Each row is followed by its class. Each block has new classes.
[ -7.4   2.1   7.8   5.2  13.2   7.9  -7.5 -10.8 -11.1 -10.3  -0.1   8.7
   9.9   9.5 -11.7  -1.7   2.8  -0.7  31.1  -7.6   3.6 -10.1  -8.4  30.9
  -0.8   5.8  13.5   6.3 -38.8 -21.1  15.7   3.0 -21.0]
F
[-12.1  -7.3  13.7   1.1  27.8  -0.8  74.0  -6.8 -12.0 -31.9  -5.9   1.3
  12.9   3.2 -27.1  -9.5 -30.1 -44.0  20.8  -2.5 -34.6  11.1 -17.3  41.3
   7.0  10.1  18.1  13.1  -0.9 -41.9   0.7 -14.1  31.2]
Q
[-10.3   9.1  -2.0   0.3   2.7  -4.8 -12.3 -11.2   3.2  19.7 -13.9  -4.5
 -16.2  13.9   3.0   5.3   1.4  22.0 -10.6   1.0 -29.7  -8.0   0.9  10.5
  34.2  32.7 -16.1  17.3 -12.8 -35.9  -4.9  -5.9  48.8]
G
[  3.0  10.0  -5.3  -3.3  -3.7  -2.4  31.2  -1.5 -11.7  20.9  -9.9   0.5
 -21.3  30.1  -2.2  -1.9   3.7 -10.7 -15.6   2.9 -37.1  -4.8   1.8  -3.5
  12.2  23.3 -27.6  12.1   2.7 -32.6  -9.2 -11.2  50.5]
Q
[ -2.4  13.0  10.3   0.3  11.9 -14.9  35.0  -7.9  24.5 -10.7  10.5   6.8
   5.5  24.6  -7.0 -12.4 -15.1 -46.6  10.1   0.1 -32.0  -2.3  -4.8  11.3
  14.0  32.4 -11.1  12.4  -7.9 -30.1  -0.6  -7.6  62.2]
F
[ -5.8  -5.1   0.4  -6.9  15.2 -11.0  45.2  -9.8  -0.3  33.4 -15.7   3.4
  -3.8  12.1 -24.2 -12.8 -24.4 -21.3  -1.7  17.3 -24.6  -8.7  -5.8  14.9
   7.8  21.0 -13.1  10.9  -1.4 -44.4  -2.5   0.4  31.6]
G
[ 24.7  -5.6   1.6  -0.4  34.4  -5.7  74.8 -19.8   3.7 -34.6 -10.3   5.1
  -6.8  27.7 -23.7 -11.6 -43.3 -34.0 -21.2  -6.7 -40.0 -23.2  -7.7  15.0
   5.7  23.9  -7.2  13.4  -2.5 -57.2 -21.4  -9.4  34.1]
F
[-16.7  15.3  12.3   4.6  -0.1 -10.2   9.8  -2.2  18.9  17.8  -7.7   6.5
 -19.3  15.7  -4.0  -3.4   3.6 -14.9  13.9   5.8 -18.3   5.3   0.4   6.7
  -3.0  27.4 -24.3  19.5 -10.7 -26.9   3.4 -31.0  81.1]
G
[ -6.8   7.8 -14.8 -10.1  -8.0   1.2   9.1   5.2  27.6  -4.5   2.1  -3.5
 -22.4  13.3   1.3   4.2 -31.2  14.6 -34.6  -3.4   0.9  13.7  -0.5 -29.7
   3.4  17.5 -24.8 -14.7  -4.0 -15.7 -37.7 -20.1  54.9]
X
[  2.0   6.9   3.4  12.1  15.1 -12.7  48.0  -8.1   0.5   7.5 -12.7   1.5
  -7.3  13.3  -5.7  -5.6   2.4  -4.5 -19.8  -5.5 -31.9 -23.1   0.6  14.0
  11.9  31.6   9.7  18.9  -4.0 -61.6  -4.0  -3.4  27.5]
G
[-11.0  17.2  17.7  11.7  25.3  11.5  10.3 -26.7  15.4   8.4 -23.1   4.9
 -21.5  15.0 -20.4 -10.9 -23.5  -5.6  17.3 -10.7 -30.4   0.9  -5.4  58.6
   8.6  38.3  -3.9  40.2 -10.9 -62.2 -14.7  -2.4  73.4]
Q
[ -2.5   9.6   5.9   2.6  -5.4 -12.5 -16.5  -7.4  -4.6   6.4  -4.2   6.6
 -13.9  11.7   1.9   7.6 -16.0   1.8  -6.6   3.9   1.2   7.3   0.4  -5.7
  -3.3   6.4  -6.2   0.4   1.9 -19.8 -16.7  -1.9  57.7]
Q
[  7.4  -0.2  -1.4   0.7  25.0 -20.1  35.4 -10.5  -2.0  18.3 -11.2  -7.9
  -6.9  20.3  -5.5   3.2  -3.6  -3.6   4.4   1.7 -24.6 -12.4   0.2   9.4
   6.8  14.6 -16.7  15.1 -14.5 -33.0   7.3  -7.7  47.3]
G
[  7.2  13.9  -7.2  -0.7  -1.0   7.2 -14.5 -11.9  39.7  19.3 -20.9  -5.8
 -19.1   8.5  -3.6   6.9 -23.8  20.1 -19.5 -13.0 -12.0  -0.6   3.3  16.4
   0.8  48.2  -2.8   7.8 -17.3 -60.5 -30.4  -1.1  40.2]
X
[ -3.7   3.2  -1.9  -3.5  17.4  -3.8  36.3 -11.7   5.0  -9.4  -5.2   4.2
   7.9   5.3 -19.8  -4.9 -18.5  -9.4  18.9  -3.8 -23.6 -73.4  -1.7  25.0
  -0.1  56.7  -4.4  15.1  -3.0 -43.6   6.0 -10.8  40.4]
G
[-14.2   4.9  17.5  11.0   0.8  -0.4  -6.0 -17.5  28.7  -4.9  -5.3  -7.8
 -19.5  17.0 -12.3   0.4  -7.4  -7.1  27.0   0.0  -3.3  15.1  -2.2  35.3
   3.7  36.8  -0.5  12.4  -4.3 -36.9 -16.8   6.1  71.1]
G
[-26.3   0.5   1.6  -3.6  14.4  -0.2  59.8 -12.0   0.6  -2.3  -8.4   3.2
  -4.4  23.0 -27.4  -4.2 -47.3 -26.8 -14.5   3.5 -37.2  -8.0  -1.0  17.0
  19.4  33.5 -34.1  14.9   2.6 -64.0 -16.3 -11.0  62.1]
F
[ -1.8  14.4   3.0   1.1  -6.2 -11.7  18.4  -5.2  -1.2  13.8  -7.7   0.7
 -20.8   5.3   6.6   1.7   3.3   1.0 -19.6 -14.1 -20.0 -23.4  -0.7  -1.7
  -6.2  14.0   3.6   0.3  -6.2 -26.5 -10.1  -4.9  32.3]
G
[-13.2  -7.4  -1.2   6.1   3.0   3.1   3.7  -1.4  30.7 -13.0  -2.5   0.7
 -40.5  12.5 -24.5  -4.1 -26.6  -5.0   7.4  -4.2 -11.7  16.5  -6.0   4.8
   3.1  14.9 -26.1   2.9   7.0 -22.2 -22.3  -4.3  67.6]
Q
[-15.9   4.0  24.5   5.7  19.9  -0.3  71.4 -17.9  -0.5   1.7 -16.8 -10.6
  -8.6  29.8 -23.5   5.6 -17.6  10.9  -0.9  14.0 -34.1 -20.9  -0.7  21.5
   5.8  28.5 -34.2   6.4  -5.0 -65.5   2.7  -7.7  64.0]
F
[  5.7   3.8  -6.0   7.7  12.9   3.1   9.3  -4.8  42.8   1.3 -13.8   1.1
 -23.0  17.6 -34.3  -2.5 -14.5  -1.3 -19.5  -6.5 -31.9  -2.1   4.8  15.9
  -0.1  21.4 -14.9   3.7  -9.1 -63.8 -26.1 -10.3  52.8]
Q
[  1.9  12.7 -11.3   1.6 -12.1  -0.6 -42.9   1.1  14.1  54.8  -9.7  -0.2
 -11.7  11.8  25.4  19.3  19.7  33.3 -15.6  -1.6   7.1   6.7  13.6 -11.8
   2.7  10.4 -56.3  -4.2  -8.3  -8.7 -22.5 -11.6  48.0]
F
[  9.1   8.0   4.1  23.0  24.7   8.2  26.6  -9.1  -1.6   7.9 -20.6  -5.8
 -16.1  23.4   9.8   2.1 -15.7   6.7 -19.0  -3.1 -13.9 -26.8   1.9  26.0
  -1.2  33.7   2.6  13.7  -9.6 -54.1  -6.2  -3.9  38.0]
F
[-14.2   9.6   4.9  -4.0   5.2 -19.8  10.6  -0.1  11.9   1.5   3.2   2.0
  -7.9   3.2  -2.6  -3.5 -16.4 -27.2  25.0   3.0 -16.4  19.8  -7.0  22.8
  11.4  10.6 -31.7  11.5   5.0 -10.2  17.9 -31.9  48.2]
X
[  7.1  13.4  -2.9  -6.7  11.9 -24.3  84.3 -14.5 -15.1  10.6 -10.8   1.6
 -19.6  15.2  -8.8  -3.6  -0.4 -27.7 -23.2   5.0 -37.2 -34.6   2.3 -11.9
   7.5  16.5 -21.8  15.0   5.8 -27.6  15.9 -26.7  31.1]
X
[-11.9   0.4   3.2  -5.5  28.9  -2.1  67.2   9.5 -16.6 -15.3  -9.5  -3.4
  15.7   6.8 -11.2  -1.9 -11.1  -8.4   7.4  -1.6 -17.6 -13.1  -1.1  22.6
  -5.5   1.2 -10.7  13.4   3.2 -29.0  18.2   5.7   2.7]
Q
[-11.5  20.2   6.2  -2.3   5.2 -22.1  43.3  -7.8   6.7  24.5 -17.8  -7.2
 -14.9  19.2  -5.7   1.0  -6.8 -24.3  13.2   3.2 -33.7  -9.8 -12.2  -4.0
   7.8  25.3 -56.5  26.1  -7.2 -35.7  -8.4 -23.1  81.5]
X
[ -3.6  10.4  16.2  -4.7  13.7 -12.6  60.5  -7.3  10.5  22.4  -6.8   3.8
  -5.9  15.8  -4.3 -13.7  -1.5 -11.9 -36.7   9.6 -46.6 -24.9  -7.0   1.3
   6.1  10.8 -19.8  13.6 -11.0 -33.9   8.1 -19.4  36.3]
F

Each row is followed by its class. Each block has new classes.
[ -1.3   8.4  -2.3   0.2  -5.0  -1.5  -8.9   2.1   0.0  -3.8   2.1   5.5
 -23.9   3.4  -2.3   1.8  -1.4  10.1  -4.8  -3.2  -0.7  -1.3  -7.3  -3.7
   5.4   4.4  -1.1   0.7  -1.9  -6.4   2.3  -0.5   5.5]
nm
[-3.3 -1.4  0.7 -4.1 -3.5 -2.9 -5.2 -2.9  3.7 -4.6 -2.3 -0.8 -7.6 -0.1
 -0.7 -2.7  1.3 -2.9 -0.1  2.6 -6.2  0.0 -2.1 -8.1  0.0  9.0  1.5  2.4
  0.8 -0.2 -4.0  3.9 -4.8]
tg
[-4.3  1.8  0.8  4.2  2.6  8.9 13.7  2.0 -6.0 -0.6 -0.7 -2.1  0.6  0.1
 -2.3  4.3  2.8  5.4  3.5 18.5  9.6 -5.5  6.0  2.7 -1.8 -8.6  2.0 -8.9
 -4.2  0.7  1.4  2.9  6.8]
nr
[ -4.8   3.3   1.5  -1.7  -9.4  -2.3  -4.1  -5.7  10.2   2.2   0.1   5.3
  21.1  -3.2   0.5  -1.2  -4.4   3.1  -0.2 -17.1 -10.2  -6.5 -14.1   8.6
   5.3  12.9   2.4   6.8  -0.1   4.0  -8.8  -3.2 -10.1]
pb
[-3.4 -6.4  2.4 -2.3 -4.1  2.1  3.0 -6.0  3.4  0.2 -1.6  0.0 33.2 -2.9
  2.8  0.4 -1.7 -3.6  1.3 -3.0 -5.5 -0.1 -4.7  5.6 -0.1  8.0  3.3  3.0
  0.4  8.9 -4.4 -1.3 -9.3]
zq
[ -2.1 -10.3   4.2   0.0  -2.3  -0.5   0.2  -2.8   3.1  -5.7   0.7  -0.6
   6.6   0.7  -1.2  -2.8   3.3  -4.4  -0.5   3.6  -6.7   2.4  -2.8  -7.1
  -3.1   6.4   0.6   2.0  -2.6   4.8  -9.1   5.3  -6.8]
rl
[-3.0  1.6 -0.6  0.0 -3.7 -1.6 -2.3 -1.4  3.9 -3.1  1.6  2.2 16.3  1.7
 -0.1 10.0 -1.8 12.2  2.1  5.1 -6.5 -3.3 -3.9  6.2  5.2  4.4  0.7  1.5
 -1.4  5.8 -7.1 -0.2 -5.0]
rl
